Below is a small trained network, with its code and all its weights. Each question gives an input and a class and asks what happens when units are switched off, that is, made to give their printed mean instead of their output.

import numpy as np


def w(rows, s, z=0):
    codes = np.array(rows[::2]) - 128.0
    scale = np.full(codes.shape[1], s)
    scale[-1] = z or s
    return codes * scale


def f(y):
    return np.maximum(y, 0)


def log_softmax(a):
    a = a - a.max(-1, keepdims=True)
    return a - np.log(np.exp(a).sum(-1, keepdims=True))


def net(x, mask):
    res = np.array(x, float).reshape(1, 3) / 4 @ E
    y = f(res @ A[0][:, :-1].T + A[0][:, -1])
    res = res + np.where(mask, y, B[0][:, -1]) @ B[0][:, :-1]
    return log_softmax(res[-1] @ U[:, :-1].T + U[:, -1])


A, B = {}, {}
E = w([
[220,43,213],'x0',
[71,1,68],'x1',
[228,136,3],'x2',
],0.0072)
A[0] = w([
[65,187,73,141],'neuron 1',
[200,118,57,169],'neuron 2',
[171,80,186,148],'neuron 3',
[71,111,185,72],'neuron 4',
[193,159,95,115],'neuron 5',
[198,96,196,53],'neuron 6',
[180,121,76,79],'neuron 7',
[59,161,77,96],'neuron 8',
[82,114,194,142],'neuron 9',
[93,127,167,57],'neuron 10',
[146,254,152,89],'neuron 11',
[38,107,255,207],'neuron 12',
[73,209,91,67],'neuron 13',
[162,91,63,124],'neuron 14',
[68,111,193,63],'neuron 15',
[38,142,230,88],'neuron 16',
[211,126,70,120],'neuron 17',
[90,48,92,85],'neuron 18',
[220,247,180,80],'neuron 19',
[67,133,203,53],'neuron 20',
[33,194,72,142],'neuron 21',
[57,190,88,124],'neuron 22',
[76,29,67,64],'neuron 23',
[200,205,143,91],'neuron 24',
[170,81,167,45],'neuron 25',
[172,130,88,48],'neuron 26',
[98,41,96,75],'neuron 27',
[179,80,172,131],'neuron 28',
[190,103,182,59],'neuron 29',
[130,192,194,106],'neuron 30',
[40,108,192,252],'neuron 31',
],0.0088,0.0036)
B[0] = w([
[207,60,147,191],'neuron 1',
[129,170,36,205],'neuron 2',
[183,73,129,197],'neuron 3',
[132,162,55,171],'neuron 4',
[90,147,35,175],'neuron 5',
[172,25,130,184],'neuron 6',
[112,168,18,166],'neuron 7',
[197,47,171,176],'neuron 8',
[132,158,54,187],'neuron 9',
[135,161,67,148],'neuron 10',
[79,47,146,194],'neuron 11',
[145,151,62,255],'neuron 12',
[183,24,166,176],'neuron 13',
[96,154,83,179],'neuron 14',
[125,141,49,174],'neuron 15',
[140,123,20,209],'neuron 16',
[125,155,35,193],'neuron 17',
[54,94,152,178],'neuron 18',
[1,36,144,215],'neuron 19',
[138,146,36,176],'neuron 20',
[211,52,142,207],'neuron 21',
[217,50,158,188],'neuron 22',
[33,61,204,192],'neuron 23',
[50,84,115,184],'neuron 24',
[177,62,149,163],'neuron 25',
[115,150,71,151],'neuron 26',
[58,83,164,177],'neuron 27',
[174,80,132,189],'neuron 28',
[171,37,146,173],'neuron 29',
[44,85,95,178],'neuron 30',
[143,178,57,232],'neuron 31',
],0.0067,0.0079)
U = w([
[129,160,42,90],'0',
[226,67,158,106],'1',
[9,96,148,139],'2',
[145,161,134,248],'3',
[127,167,180,95],'4',
[129,194,162,99],'5',
[126,168,176,95],'6',
[126,195,185,100],'7',
],0.015,0.014)

Each question gives the input, the list of numbers given to net, and the class t.
The units are the neurons (one row each of A and B). Each row of codes is followed by its name. A weight is (code - 128) times the scale printed after its matrix; where a second scale follows, it is the last column's (A, B and U).
mask holds one flag per neuron, in row order. A switched-off neuron (its flag False) gives its mean, the last column of its row in B, instead of its output. The means were averaged over made-up inputs and are rounded, as every weight is.
A unit's drop is (log p(t) with every unit on - log p(t) with that unit switched off) / (log p(t) with every unit on - log p(t) with every unit switched off).
The circuit of an input: a set's keep is (log p(t) with only the set's units on - log p(t) with every unit switched off) / (log p(t) with every unit on - log p(t) with every unit switched off). Starting from the 12 units with the biggest drops (on a tie, the unit counted first), units are removed one at a time, each time the one whose removal leaves the highest keep (on an exact tie, the one counted first), for as long as the keep stays at least 0.8.
circuit, biggest first: the units of the circuit, biggest drop first
unit that matters most: the unit with the biggest drop
k most important neurons: the k neurons with the biggest drops, biggest first
drop when u is switched off: that unit's drop, to one decimal
input [-5,-6,3], class 2: circuit, biggest first -> (neuron 19; neuron 11)
input [-5,8,3], class 2: unit that matters most -> neuron 23
input [-2,-7,6], class 2: circuit, biggest first -> (neuron 19; neuron 11)
input [3,4,0], class 2: circuit, biggest first -> (neuron 21; neuron 23)
input [-5,2,-5], class 0: circuit, biggest first -> (neuron 31; neuron 16)
input [-3,-8,-5], class 2: 3 most important neurons -> (neuron 19; neuron 11; neuron 30)
input [-3,-7,-7], class 0: 2 most important neurons -> (neuron 16; neuron 12)
input [4,-6,6], class 0: 3 most important neurons -> (neuron 17; neuron 2; neuron 23)
input [-1,-4,-4], class 0: 2 most important neurons -> (neuron 23; neuron 16)
input [1,3,-1], class 3: 4 most important neurons -> (neuron 19; neuron 11; neuron 24; neuron 30)
input [-8,7,0], class 1: drop when neuron 21 is switched off -> 0.2
input [-2,-4,2], class 2: drop when neuron 11 is switched off -> 0.1
input [-2,-6,0], class 2: drop when neuron 27 is switched off -> 0.0
